[[ 41 -13]
 [  6  23]
 [-64  10]]
->
[-13   6]

[[-17 -37  -1 -20  -6]
 [-18 -29 -29 -16  35]
 [-21 -36 -24  -8  34]
 [-22  27 -46  32  61]
 [-21 -28 -23 -15  39]]
->
[ -6 -16 -24  27 -21]

[[ 24  14]
 [ 45  -9]
 [-62  44]]
->
[14 45]

[[ 51  34 -62 -29]
 [ 15 -13  31  10]]
->
[-29  31]

[[ 37 -29 -24  31  -9]
 [ 41 -14 -58  25 -25]
 [ 18 -23 -23  13 -17]
 [  1   0   2   0 -16]]
->
[ -9  25 -23   0]

[[ -1   0   2]
 [ -3   4   9]
 [ 30  59 -31]
 [  2   0  -3]]
->
[ 2  4 30]

[[  1   2   5   9  -5]
 [  1   3  25  40 -46]
 [ 13 -17 -37 -42  57]]
->
[ -5  40 -37]
---
[[ 39  17]
 [-10 -24]
 [-47  64]]
->
[[-47  64]
 [-10 -24]
 [ 39  17]]

[[ 43 -11  20 -13  51  39 -11   9 -13  16 -11  22]
 [-21  18  24  29  -5  24 -11  -7 -68   8 -23  22]]
->
[[-21  18  24  29  -5  24 -11  -7 -68   8 -23  22]
 [ 43 -11  20 -13  51  39 -11   9 -13  16 -11  22]]

[[  6 -38  52  47   2  33]
 [  4  72 -10  20  41 -43]
 [ -7 -18  -5  53 -49 -25]]
->
[[ -7 -18  -5  53 -49 -25]
 [  4  72 -10  20  41 -43]
 [  6 -38  52  47   2  33]]

[[ 36  48  -3 -54 -17  43   4   8  50 -15]
 [ 14  24   3 -25  -4  14  -3  -1  24  -9]]
->
[[ 14  24   3 -25  -4  14  -3  -1  24  -9]
 [ 36  48  -3 -54 -17  43   4   8  50 -15]]

[[ 49 -51  40  -9  56  18 -19  22  16 -41  47]
 [-28 -28  19  19 -37 -24  -2  -7 -13 -19  19]]
->
[[-28 -28  19  19 -37 -24  -2  -7 -13 -19  19]
 [ 49 -51  40  -9  56  18 -19  22  16 -41  47]]

[[-21 -16  42  12]
 [-65  -2 -67 -49]]
->
[[-65  -2 -67 -49]
 [-21 -16  42  12]]
---
[[ 15 -10   0   3 -56]
 [ 14 -18   9  -3 -57]
 [  4 -43  -4  -4 -60]
 [ 14   3  33   9 -36]
 [  0 -16  16  -2 -71]]
->
[[-18   9]
 [-43  -4]]

[[ -2  -1   6  24]
 [ 26  45 -12 -13]
 [ 14  62 -12 -25]
 [ 19  -8  -9 -21]
 [-14  45   5  14]]
->
[[ 45 -12]
 [ 62 -12]]

[[-32  -1  29]
 [-37  10  17]
 [-70 -14  45]
 [ 11   3 -12]
 [-71   0  52]]
->
[[ 10  17]
 [-14  45]]

[[ 14  18  28 -12 -28]
 [ 15  14  16  -5 -33]
 [ 33  32  42  -8 -60]
 [ -7  -8  -8  -1  10]
 [ 31  35  49 -17 -61]]
->
[[14 16]
 [32 42]]

[[ 32  19 -14 -49]
 [ 45 -15 -37 -69]
 [ 35   8 -25 -63]]
->
[[-15 -37]
 [  8 -25]]

[[-38 -66  29]
 [ 67  47  46]
 [ 20  -5 -33]]
->
[[ 47  46]
 [ -5 -33]]

[[-37   0   3]
 [  1  30 -14]
 [ -6 -41  17]
 [-16 -18 -61]]
->
[[ 30 -14]
 [-41  17]]

[[ 72   1 -53]
 [  2  60  11]
 [-39  39  34]
 [ 15  20  -9]]
->
[[60 11]
 [39 34]]

[[ 73 -44  40]
 [-68  28  59]
 [ 48 -31 -72]
 [ -4 -38  52]
 [ 32  17  20]]
->
[[ 28  59]
 [-31 -72]]
---
[[-68  15]
 [ 12 -44]]
->
[15 12]

[[  2 -55  70  52]
 [-16  37  21  13]
 [-49 -59  26 -67]]
->
[ 52  21 -59]

[[ 25  -3 -49  -8  13]
 [-23 -27 -26 -20 -27]
 [-18 -12  -3 -64 -22]]
->
[ 13 -20  -3]

[[ -4   6  16  13  24]
 [ -5  -5 -20  -6 -30]
 [ -5 -15 -47 -13 -56]
 [  8 -11 -30  -5 -23]
 [  1  -4  -8  -8  -9]]
->
[ 24  -6 -47 -11   1]

[[ 10 -27 -17]
 [-18 -57 -15]]
->
[-17 -57]

[[-23 -42  27  -7]
 [ 47  59  -1  -5]]
->
[-7 -1]

[[  3 -58  60]
 [ 24  38  63]
 [ -2  -5 -17]
 [ -8  42  20]
 [-12 -27 -25]]
->
[60 38 -2]

[[-47 -67  -8  -9]
 [ -3   7   0  -2]
 [  6   9 -63 -67]
 [ 24  34 -14 -16]
 [  4  -1  34  48]]
->
[-9  0  9 24]

[[-47  75]
 [ 16 -23]]
->
[75 16]
